Known rows, with every step that occurs
suba -> popa -> rerepi -> tino: [-4.31 -0.61  1.10  0.88 -0.95  1.55  3.61  0.46 -0.01 -0.73 -1.85  1.78
  2.72 -1.37  0.82 -1.58  1.65  2.55  0.02]
suba -> popa: [-0.43 -1.25  1.02  2.83 -1.42 -0.51  2.63 -0.76 -1.86 -0.14  1.54  3.47
  2.94 -0.20 -1.40 -2.34 -0.24 -1.08  2.53]
rivek -> rufipi -> popa -> rerepi: [ 4.17 -0.60 -2.08 -0.35 -0.29  2.15  1.83 -0.45  1.53  0.75 -3.62 -1.99
  0.72  4.09  2.10  1.04 -0.27 -0.86 -0.06]
tino -> rufipi -> popa -> rerepi: [ 5.51  3.06 -2.27 -1.24 -0.58 -1.04  3.37 -0.56 -1.35 -0.52 -1.28 -0.20
  3.00  2.07  0.51  0.24 -0.14 -0.56 -1.31]
rerepi -> rivek -> suba -> popa -> tino -> rufipi: [ 1.36  3.14  0.57  1.05 -2.09 -2.88  2.19 -1.79 -2.35  1.92  6.18  4.87
  0.76 -5.64 -5.08 -3.63  1.08  4.38 -1.44]
rivek -> suba -> popa -> tino -> rufipi: [ 2.24  1.78 -0.39  1.31 -0.42 -1.60  0.79 -3.93 -2.57  1.28  4.81  4.73
  1.28 -2.68 -2.50 -0.81  0.05  2.41 -1.54]
rivek -> rufipi -> popa -> rerepi -> tino: [ 0.70 -1.42 -0.86  0.15  0.78  3.49  1.99  0.05  2.95 -0.39 -4.67 -3.33
 -0.44  2.25  2.86  2.81  0.68  0.50  0.74]
rerepi -> tino: [-3.21 -1.87  0.91  2.07 -0.13 -0.18  2.24  0.38 -0.29 -0.45  0.61  0.60
 -0.38 -0.37  1.79  4.76  1.38 -1.47  2.91]
tino -> suba: [-0.02 -0.47  2.32  2.13 -1.34  0.19  0.71 -1.24 -1.09  0.23  1.74  3.98
 -0.01  2.01  0.90  3.21  0.17 -2.41  1.15]
rerepi -> rivek -> rufipi -> popa -> tino -> suba: [ 3.30  0.69  3.26  1.48 -0.27  1.34 -0.62 -0.66  1.43  2.08  0.19  1.14
 -1.29 -0.29 -3.14  1.24 -0.09 -0.57 -0.32]
suba -> popa -> rerepi -> rivek: [-1.79  1.66  0.65  0.30 -3.50 -1.15  4.73  2.10 -1.17  0.97  0.65  3.43
  3.24 -2.41 -2.18 -5.61  1.59  3.71 -0.56]
rivek -> suba: [ 0.88 -0.37 -1.06  2.00 -2.65 -0.64  1.81 -1.47  0.02  1.31  2.34  2.47
 -1.36  0.19  2.03  2.55  0.49  0.27  0.87]
rivek -> suba -> popa: [ 0.31 -0.36 -0.17  3.17 -3.12  0.31  2.62 -2.01 -0.22  0.83  2.06  3.72
  0.74 -1.05 -0.48 -2.75  0.14  1.59  1.18]
rerepi -> tino -> rivek: [-5.23 -0.93  0.95  3.60 -0.57  0.06  1.64  1.00 -2.03  0.89 -0.54  0.43
 -0.32  1.62  2.01  5.12  1.54 -2.27  2.05]
rufipi -> popa -> rerepi -> tino -> rivek: [-1.60  1.63  0.05  1.70 -1.64  2.22  3.05  2.02  0.29  0.84 -5.99 -1.74
  1.44  2.17  1.74  2.34  1.22 -0.20 -0.60]
tino -> rufipi -> popa -> rerepi -> rivek -> suba: [ 4.69  5.20 -2.30 -0.85 -3.69 -1.04  4.16  0.31  0.13  1.23  0.75  0.35
  0.20 -1.92 -1.41 -2.70  1.35  4.68 -2.57]
rufipi -> popa -> tino -> suba: [ 4.14  1.52  3.06  1.52 -0.45  0.97 -0.23 -1.31  0.14  1.09 -1.30  2.98
  1.30 -0.27 -1.16  2.80 -0.99 -2.71 -0.78]
tino -> suba -> popa -> rerepi -> rufipi: [-1.08 -0.20  1.51  0.47 -0.33  2.82  1.80 -2.31 -0.58 -0.34 -1.41  4.32
  2.13  2.63  2.50 -2.30 -1.19  2.92 -2.22]
tino -> rufipi: [ 2.23  0.43 -1.24  0.56  0.32 -3.15  2.00 -1.68 -3.82 -0.69  4.15  1.89
  0.83  1.86  0.00  3.12  0.15 -2.41  1.47]
rerepi -> rufipi -> popa: [ 4.15 -0.94 -0.89  1.27  0.77  0.70  2.31 -1.39  0.29 -0.16 -2.01 -0.98
  0.80  2.26  2.14  2.08 -2.34 -2.63  1.99]
popa -> rerepi -> rivek -> suba: [-0.73  2.54 -1.26 -0.25 -5.02 -1.05  3.67  1.38  0.62  2.85  1.07  2.23
 -0.92 -2.26  1.37 -0.74  2.37  5.06 -2.09]

Rows
[ 4.55 -0.60  2.17  1.42  1.31  2.62 -1.82 -2.72  1.13  1.48 -1.21  1.18
 -0.78  2.30 -0.73  3.50 -1.18 -2.68 -0.29]	rivek -> rufipi -> popa -> tino -> suba
[ 3.36 -0.61  0.09  1.82 -1.10  0.02  2.17  1.03  0.89  1.01 -0.11 -1.66
 -0.78  0.49 -2.03 -0.58  0.01 -1.28  2.93]	rerepi -> rivek -> rufipi -> popa
[ 5.72  1.73 -1.25  1.04  0.10 -1.82  2.76 -1.33 -2.28 -1.12  1.20 -0.01
  1.79  1.41 -1.52  1.20 -0.93 -3.11  1.93]	tino -> rufipi -> popa
[ 0.24  0.66 -0.12  0.22 -0.99  1.80  3.52  1.55  2.17 -0.52 -4.91 -1.55
  1.62 -0.34  1.98  1.91  0.89  0.46  0.15]	rufipi -> popa -> rerepi -> tino
[ 3.87  0.07  0.77  0.60  0.04 -0.34  0.72  0.33  0.80  2.61  0.00 -0.92
 -0.31 -1.35 -2.84  1.02  0.18 -1.02  0.89]	rerepi -> rivek -> rufipi -> popa -> tino
[-0.62  0.21 -0.17  0.45 -2.12  0.09  3.68  0.12 -1.05  0.11 -0.76  3.08
  3.80  0.73  0.26 -3.29  0.47  1.33 -0.54]	suba -> popa -> rerepi
[-0.66 -0.44  3.50  3.49 -1.76  1.11  1.45 -1.77 -1.56 -0.72  1.61  5.27
  2.06  0.83 -1.87 -2.13 -0.47 -0.91  1.10]	tino -> suba -> popa
[ 2.88  2.48 -0.28  2.96 -2.06  0.37  0.56 -1.15 -0.26  4.03 -1.76  1.01
 -0.19  0.27 -0.29  2.72 -0.17 -0.63 -1.51]	rufipi -> popa -> tino -> rivek -> suba
[-0.79  0.78  2.37  1.18 -2.66  1.98  2.42 -0.89 -0.92 -0.02 -0.61  5.33
  2.90  1.30  0.03 -3.01  0.19  1.98 -1.97]	tino -> suba -> popa -> rerepi
[-2.09  0.68 -1.95  2.01 -2.16  2.47  2.49 -1.97 -1.21  2.70 -2.10  2.44
  0.64  3.02  3.61 -2.30 -0.67  4.89 -3.15]	tino -> rivek -> suba -> popa -> rerepi -> rufipi
[ 4.41  4.44 -1.30 -1.36 -1.95 -2.45  4.57  1.68 -1.55  0.06  0.24  0.00
  2.06 -0.68 -2.17 -2.34  0.78  1.64 -1.37]	tino -> rufipi -> popa -> rerepi -> rivek
[ 2.53  0.88  0.06  1.69  1.05 -0.49  2.52 -0.79 -0.62 -1.90  0.16 -1.12
  0.69 -0.33 -0.71  3.12  0.00 -2.15  2.48]	rerepi -> tino -> rufipi -> popa
[ 0.21  0.11  3.05  1.13 -0.23 -0.10 -0.56 -1.77 -1.01  1.62  1.89  4.82
  0.35 -0.03 -0.08  4.73  0.17 -1.92 -1.18]	popa -> tino -> suba
[-0.35  0.91 -0.07  1.84 -4.38 -1.84  2.97  0.58  0.20  2.28  3.47  2.57
 -1.82 -2.66 -0.58  0.16  1.63  2.12  0.83]	rerepi -> rivek -> suba
[-0.89 -1.58 -0.39  1.98  1.30 -0.11 -1.44 -1.49 -2.35  3.97  0.53  0.91
 -1.08  4.15  1.16  5.64  0.19 -2.94 -0.22]	popa -> tino -> rivek -> rufipi
[ 3.70  1.38 -1.20 -0.41 -1.87  0.48  3.55  0.95  0.77  0.44 -3.65 -0.26
  2.83  1.50  1.54  0.11 -0.08 -0.73 -0.32]	rufipi -> popa -> rerepi
[ 0.07 -0.56  1.66  0.92  0.18  5.23  0.87 -0.72  3.21 -0.70 -4.85 -1.30
 -1.35  3.07  2.42  3.20  0.52  0.92 -0.69]	rivek -> rufipi -> popa -> rerepi -> tino -> suba
[-1.96  0.08  2.33  0.99 -2.31  2.35  1.78 -0.10  0.14  1.09  0.65  3.47
  0.56  0.97 -1.85 -4.71  1.04  4.03 -1.50]	tino -> suba -> popa -> rerepi -> rivek -> rufipi
[-1.87  1.82 -0.94  0.64 -1.41  1.04  3.07 -2.01 -0.38 -0.76  1.19  2.24
  0.90 -2.19  0.90 -1.72  1.84  6.07 -1.94]	rivek -> suba -> popa -> rerepi -> tino -> rufipi
[-0.02 -0.89 -2.24 -1.41  0.33  0.31  2.56 -1.04 -0.51  0.93 -1.42  0.90
  1.02  3.00  5.63  3.16 -0.65  0.86 -1.28]	popa -> rerepi -> rufipi
[-0.82 -0.47 -1.25 -0.97 -1.69 -0.37  2.36  1.26 -0.02  2.01  0.71 -0.07
 -0.83  1.77  1.06  0.72  1.68  1.91 -0.46]	popa -> rerepi -> rivek -> rufipi
[ 4.69 -0.44 -0.02  0.15  2.21  0.12  0.82 -1.99  0.37  1.40 -1.95  0.03
  0.96  0.31  1.74  3.45 -2.21 -2.45  0.26]	rerepi -> rufipi -> popa -> tino
[ 4.53  0.88  0.55  0.65 -0.15 -0.67  1.29 -0.52  0.06  1.61 -1.30  0.71
  1.96 -0.87 -1.15  2.50 -0.83 -3.21  0.60]	rufipi -> popa -> tino
